Each row has a class, written as a number after it.
[ -8 -16   2  -2  -5  -7   7   6  -4  -8   7  -7   3   2   8   8  -1   8
   4   4  -3   2  -2   0   0  -1   5  -3 -15  -1   2   2  -6   4  -6   0
  -1  -1   3   7   4   5   3   1   3   1   3   3  -7  -4  -1   0   2   4
  -3   0  -9   3  -3   6  -3   3   4] => 2
[ -3 -45   4   0  20   2 -11   8   5  10  13   0  -1   3  -1 -14   8 -12
  -1  -3  -1   2  -9   9  -2   1  -6   0   9   3   8  -2  -2  -1  -1   0
   5   1  -1  23  -9  -4 -10  -2  -8  -1  -6   6  -1   1   3   0  10 -11
  -3   3   0 -13  -3  -6  -4  -8  15] => 0
[ -7  -5   1  -2   6   5  -8   8  -2   5   6  -2  -5   3  -8  24   6  -2
  -4   2   7  -6  -3  -5   5   1   1  -4   2  -3  -3   3   0  -7  -6   1
  -6   0  -3 -19  -6   1  -3  -9   2  -2  -2   3   7  -5   7  -3  -2   2
  -2   1   0  -8  -5  -4 -20   5   6] => 1
[  3  11  -6  -5   0   4 -15   1 -17  19   2   7   2  -8 -19  31  -5   0
   5   2   8   1  12 -10   7  -2  -3  -9  -9   7  -2  13   3  -8   3  -1
 -12   3   3 -13  -2  -1  -3  -4  -1   2  -7   8  11 -15  -3  -1 -19   9
  -2   0   3   7  15  -7  -1  -1   3] => 1
[-19 -50   8  -1  16  28  -5 -17  -8  -6  -1   1   8  19  24   9  19 -25
 -10   3  -6  -4  -1  22  -7  -2  -9  12   4  -4  -4 -15  -4  -7 -11  -9
  29 -14 -18  -8  -4   1  10  -8 -11  -2  28   2  -6  14  -6   3  42 -24
   5   7  11 -17  11 -22  -1 -26 -11] => 0
[  3  -1   4   6   3  -8  -2   3  20   6 -12  -7  -7  -3   1   0  13  18
  10 -10   2  -4  -6   9   0  -1  -2  24  12   7   3 -12  -5   5   1  -6
 -14   2   9  14  -1   0  -1   4   1  -3  -6   3  -1   9  -2  -1  12  -2
  -3  -9  -7 -12   7   3  11  -3   1] => 4
[  0  34   1  -4  -4  -3   2   0  -5   8  -5  -4  -4  -6  -6  24   6 -12
   8  -5  11  -2   1 -11   7   0   3  15   0   3  -1   0  -1  -1   1   4
 -18   7   6 -10  13   2   0   2  11   4  -5   5   4 -18  10  -1 -13   4
   2  -5  -5  -9   4  -3   5   5   1] => 1
[  3  34  -1  -3  -1  -1  -6   2 -10   5   1   3  -2  -4 -11   9  -1  -8
  -2 -10   6  -4   7  -7   4   2   2   2   1   0   0   9   0 -11   2   0
  -7   4   8 -12  -2  -1  -5  -4   3   0  -6   6   7  -8   8  -3 -13   9
  -1  -3  -3  -4 -12   0  -2   8   8] => 1
[ -4  -8   3  -2   2  -3  15   8   9  -4   9  -6   1   0   6  -6 -12  11
  -2   4  -8   1  -6  -2   0   1   3  -5   2  -8   7  -6  -7  10   0   5
   4  -3   3  27   0  -4   0   5  -2  -2  -1   0  -5  -4   6   0   8  -9
  -3   3  -3   7  -1  11  -5   3   7] => 2
[  1 -32   3   3   9  -5   0   2   7  10   2  -2  -4   0   4  -3   7   1
   6  -1   3   0   1   6   0  -1   0   8   0   7   3  -4  -2   2  -5   2
  -3  12   3  18   1  -8  -3   1   3   1  -9   2  -5  -4   2   0  -1  -3
  -1   1   4  -7   0  -7  -4  -6   8] => 3
[-15 -19  10   8   1  13  -5  -6  -3   7  -9  -1   1   2  12  33  23   9
 -11  -4  -1  -6 -12  -2  -6  -2  -2  26  10   5  -4 -28  -8   3  -2 -10
  14  -9 -14 -15  -9   5  10  -7  -6   1  14  11  -1  18  -5   2  20 -16
   5   2   1  -4  23 -12   4 -14 -14] => 4
[  1 -50   5   6  19  -2 -13   0   7  10   0   0  -5   6   5 -15  15  -6
   9   1   1   1   1  14  -4  -2  -4   4   2   6   6  -3   0   1  -7   0
   5  11   2  20  -3  -4  -8   0   2   1 -10   7  -6   2   1  -2  10  -6
   2   4   3 -20  -7  -8  -5 -13  11] => 0
[ -4  24   2   4   0 -12   4   5   6  14   3  -3  -1   6   5  25  12  -3
   8  -3   7  -7   5   0   4  -2   1  28  -2   0   2  -1   0   3   1   3
  -9   5   8  30   0  -2  -1   3  13   1  -1  12 -11 -14   9  -2   1   7
  -1  -1  -4 -14  -9  -5  -2  -9   7] => 3
[ -5 -15   1  -4   0   0  15   2   6  -4  11  -3   1   4   6  -4  -6  -8
  -3   4  -1   1   0  -2   1   0   7  -7  -8  -4   3  -4  -2   7  -4   7
   6   8  -2  13   4  -2   0   0   0  -6  -3   0  -9  -4   6  -2  -1  -7
   5   3   3   0 -10   4  -9   6   5] => 2
[-10 -38   6   2  20   4   0   8  21  15   6   0  -6  -4   7 -23  10  -2
  -3  -3   2   0  -5  10   2   5   1   3  12   1  13 -14  -3   3  -4   8
   4   9  -4  35  -6  -9 -15   1  -1  -4  -8  13 -10   1   9  -2  18 -22
   4   5   0 -17  -5  -2  -3  -4  17] => 0
[ -8 -38   0  -2   8   2  -2  -8   9  -1   3  -1  -1   1  10 -35   6  -1
   1   1   0   1   1  16   5  -1   4 -10  -5  -9   5   2  -1   0  -4   1
   7   2  -2  21  -1  -2  -8   2  -2  11   0  12 -13   7   4  -1  10  -7
   2   6   5  -7 -10   4  -2   5  10] => 0
[ -4 -26   3  -2   6   3   3   6   8  -2  10  -6  -3   4   7  11  -1  -1
  -5   1  -4  -3  -6   0  -3   1   4   5   1  -5   3  -9  -4   1  -4   1
   5   0  -1   1   1   0   2  -4  -1  -6   0   1   3  -1   5   0   9  -5
   4   0  -2  -7  -7   2  -2   4   5] => 2
[ -2  20   0  -5   7  -5  -9  12  16  14   6   1   1  -5 -14  15  -1  -7
  -4  -4  13  -1  -3  -8  10   3   5   8   5  -4   7   2  -3  -7   3  10
 -15   7   8   0   3  -1 -13   0   7  -5 -12   5  14 -11  12  -6  -9   6
   3  -3  -2  -8 -11   2  -1  15  19] => 1
[  8  31  -1   4  -9  -7   3  -2  -1   4 -10  -7   3  -5   0  -4   6  20
  12  -5  -2   0  -2   4  -4   1  -4   7   3   5  -1  -2  -5   7   4  -2
  -5  -5   6  24  -2   0   2   6  -6   4  -1   5  -7   2  -7   1  -2  -1
  -5  -2  -6   4  13   5   8  -7  -7] => 4
[  8  18   3   9   0  -6   6   0  12  -7  -6  -4  -7   3   0   3   5  17
   1  -6  -6  -4  -9  -2   0   0  -1   9  16   7  -5 -15   2   8   6  -6
  -2   1  -1 -23 -11   2   6   1   3   3  -5 -12   4  19   0   1   1   3
  -2  -4  -2  -1  -4   3   2   4  -9] => 4
[ -8 -48   5   1   9   4   1  -4  16  -1   2  -1  -3   5  16 -27  13 -19
  -7   0   0   2   0  13  -3   5  -2   7   6  -2   8 -11  -1  -1  -2   2
  17   3  -5  22   2  -3  -5   2  -5  -5   3   5  -8   7   3  -9  22 -12
   7   3   4 -13 -14  -3  -4  -8   6] => 0
[ -1  -1   2   7  -9 -10  -3  -3   9   2  -4  -2  -3  18   4  12  10   4
   0  -4   3  -3  -3  -4   1  -1   5  14   0   4   1  -9  -1   5   0  -8
  -4   2   1  -2   3   4   2   1   2  -3   3  -1  -3   7   0  -1   1   2
   3  -1  -1   3  -1   5   3   2  -3] => 4
[  0 -26  -5  -4   5  -8  16  10  12 -10  12 -10  -1   1   6  -8  -8  -1
   1   4  -3   3  -4   0   6   1   5 -10  -7  -5   9  -2  -3   5  -4   7
   1   5   5  10   5  -3   0   1   2  -3  -8  -5  -2  -4   6  -1  -1   2
   5   3  -1   2 -12  12 -15   9   0] => 2
[  0  20  -4  -3  -3  -5  -7   3 -11  13   8   7   0  -5 -14  29   1  -7
   1   3  10  -3   9 -11   2   2   3   2  -7  -1   0  13   2  -4   3   3
 -11   1   7  -2   1   0  -6  -4   6   3  -2   3   8 -16   6  -3 -13  12
  -1  -2  -1   0   0  -3  -4   2  11] => 1
[ -1  14   5   6  -5  -2   0  -4  10   1  -9   1   0  -3   7   3  16   5
  -6  -5   1  -4  -9  -4  -2  -3  -3  21  13   5  -1 -17  -4   8   2  -5
   5  -3  -4   7   0   0   1   0  -3   1   3  10  -3  13   0   2   7  -7
   3   0  -1   0   7  -1   5  -3  -2] => 4
[  5  13  -1   6  -5 -11   1   0  13  -4   5  -5  -1   0   2   8   4  15
  -4   0  -3  -4  -5  -3  -4   1   0  15   8   6  -2  -8  -3   5   6  -5
  -6  -5   2   0  -6   3   4   3   2   3  -1 -11   0  16  -3   0   4   4
  -5  -5  -1   6   1   8   4   2  -5] => 4
[  5  36  -6  -1   0 -13  -2  15  28  22  -3  -1 -14 -12 -17 -23  -5  10
  10  -5  17   0   9   0  14   5   6   4   0  -3   4   9  -3  -7   4   7
 -31  15  12  24   8  -1 -17   6  11  -3 -19  13   4 -14  11  -5 -25  10
  -6  -4  -3 -10   2  13   6  23  21] => 1
[ -7   6   0   1   2  -2 -12   7  -7  18  -4  -1  -4  -4  -3  14  14  19
   9  -8   3  -4   3   5  -1   1   0   5  -1   4  -5   1  -3  -1  -1  -7
  -9   4   3   8  -8  -3  -1  -6   6   6  -5  19  -4  -2   2   0  -5   6
  -5   1  -3  -9   8  -6   2  -5   9] => 3
[  0 -18   2   3   1   1  -9   0  11   6 -10  -3   1  -1  -1   8   6  11
  -1  -2   1  -4  -6   3   4   1   0   9   2   4   0  -7  -5  -1  -2  -5
  -4  -6  -4  -1  -5  -2   3   0  -2   0   5  -1   6   9  -6   2   9  -1
  -1   2   0   3  13  -2   5  -3  -4] => 4
[-14  40   0   9  -2 -13  -1   3 -14  14  -1  -2   6   0   3  18  15  14
  10  -1   6  -4   7   1   1   3   0  17  -8   4  -3   4   0   0   3   0
  -8   4   9  21  -6  -3  -1  -3   8   4  -2  14 -15  -8  10  -2  -7  10
  -5   0  -1 -12 -10  -3  -2  -5   9] => 3
[-13 -31   5  -2  18   6  -7   3   6   1   9   0  -4   4   4  -7   4   8
   1  -2   0   0   0  16   4   0  -4  10   3  -7   5   2  -3  -7  -2  -1
   2   4   0  19  -6  -6  -6  -2   0  -3   7   5  -4  -2   4  -4  19  -7
  -8  -1   2 -22  -3  -7   3  -6   9] => 0
[ -6 -50  -1   2   6   4   9  -2   2   0  12   0   3   8  10  20  -8  -8
  -9   6  -5   2   0  -1   1   0   1  -6 -11  -2   3  -7  -2  -2  -7   3
  17  -3  -3   7  -5  -3   7  -1  -3  -1   9  -9  -7   0  -1   1  15  -8
   2   4   8   7   5  -1  -6 -10  -1] => 2
[ -2 -50  -1  -3  -4  -8  15   7  19 -11   6 -10  -1   5  13  -8  -4   1
   2   3   1   0  -3   6   2  -2  11   0 -14  -5   3  -4  -3   4  -6   1
   1   6   3   8   3  -2   2   4   4  -4  -6  -8  -5   2  -2   1   5  -2
   5   2   3   0  -7  11  -4  10   1] => 2
[  2 -50  -3   3   7  -4 -12   5 -14   9   3   0   8   0   1 -15   5   1
   9   8  -4   4  10  11  -6  -2  -5 -18 -12   7   3  12   0   2  -4  -4
   8   3   5  33  -7 -13  -9   1  -3   3 -11   5  -9  -2  -7   2   2  -4
   0   5   7   4   0  -4  -7 -19  11] => 0
[ -3 -11   4   0   3   0   6   4   6  -1   9  -1   0   3   6  -6   0  -2
  -7   3  -4   1  -6  -4  -3   0   0  -4   0  -4   6  -5  -1   2   1   5
   8   0  -4  21  -6  -3  -3   4  -2  -1  -2   1  -8   1   4  -1   9 -10
   2   3   2   2  -8   4  -8   0   8] => 2
[  2 -31  -2   3   6   0  -1  -2 -18  10   5   3  16   2   2 -14   0  -7
  12   6   0   1  16   8  -5   0  -5  -9 -16   1   7  15   1  -1  -2   3
   5   1   8  50  -3  -6  -9   3   1   3  -1   7 -20 -14  -1   8   5   1
  -3   4   3  -3  -2  -1  -7 -18  12] => 0
[ -1   3   0   1   7   7 -19   2   2  13   0   9  -5  -2 -11  26  12 -11
 -10  -2  11  -3   4 -10   5   0   1  11   8   5   0   0   4  -6   1   0
  -7   8  -5 -28  -4   1  -9  -7   1  -2  -1   3  13   4   7  -2  -3   5
   2  -1   0 -13  -4  -9  -1   5   6] => 1
[-11 -42   4   7  12  14  -2 -16 -28   2   5   5   8  22   8  50   6 -17
  -8   6  -8  -3   1   3  -5  -4 -11  10  -4   7 -11 -11   2 -18   1  -6
  10 -10 -10 -29 -18  -1  13 -10  -4   1  20 -15  -3   8  -2   2  22  -9
   2   3  10  -2   8 -23  -7 -31 -14] => 3
[-11 -50   7   8  12  -8  -8   7   6  10   8  -7  -4  12   8  41  18   7
  -1  -6   5  -6  -1  -1   2  -1   2  30  -4   6  -1 -17  -5   0  -7  -3
  -5   4   3   3 -11   0   1  -6   6  -1   0   5  -3   5   5   1  16  -1
  -3   2   4 -14 -10 -10  -3 -10   6] => 3
[  7  -4   2   7   9  -6 -11   3   8  16  -9  -3  -8   1  -7   8  13  15
   5  -7   3   1  -6   2  -3  -2  -6  18   0  15  -2 -13  -2   3  -3  -6
 -11   3   6   0  -8  -3  -3   0   2  -1 -14  -1   7  10  -4  -1  17  -3
  -1  -1  -2  -4   8  -2  12 -12   1] => 4
[ -3 -29   3   9   8  -9 -10  10   6   7   8  -3  -2   5   3  18  12   4
  -1   2   2  -1   1   5   0  -1   2  14  -2   5   3  -6   1   1  -2  -4
   0   4   4  10 -11  -2  -7  -1   5  -1  -5   4  -8   9   6  -5   8   1
  -3   2   2  -7 -16   0  -3  -1  11] => 3
[  3  27  -5  -3  -2 -12  -4   7  -4  19   4   1  -1  -7 -16  32  -1  -3
   4   0  14  -2  10 -10  16   2   6   8  -7   4   2  10   2  -4   1   6
 -20   9  11   1   0  -2  -8  -4   9   0 -12   4   8 -17  10  -4 -20  12
  -2  -2  -1  -2  -4  -4  -1   7  13] => 1
[ -4 -31   3   2  13   1  -5   4  14   5   4  -2  -4   4   9 -33  13  -4
   3  -1   2   1   1  17  -1  -3   0   5   5  -2   9  -5  -4   1  -2   0
   3   2   1  36  -2  -5 -11   2  -2  -2  -1  15 -14   4   4  -6  17 -10
   1   6   3 -19 -10  -4   0  -4  15] => 0
[  5  23  -2  -8   0  -4 -16   6  -6  11   1   8   1  -7 -22  14  -3   3
   5  -2  13  -5   5  -9   7   2   2  -1   1   1  -2  11   0  -9   1   1
 -20   9   6 -12   0  -2  -9  -4   6   3  -7   7  14 -13   3   0 -20  11
  -4  -4  -5  -3   5   0   2  10   8] => 1
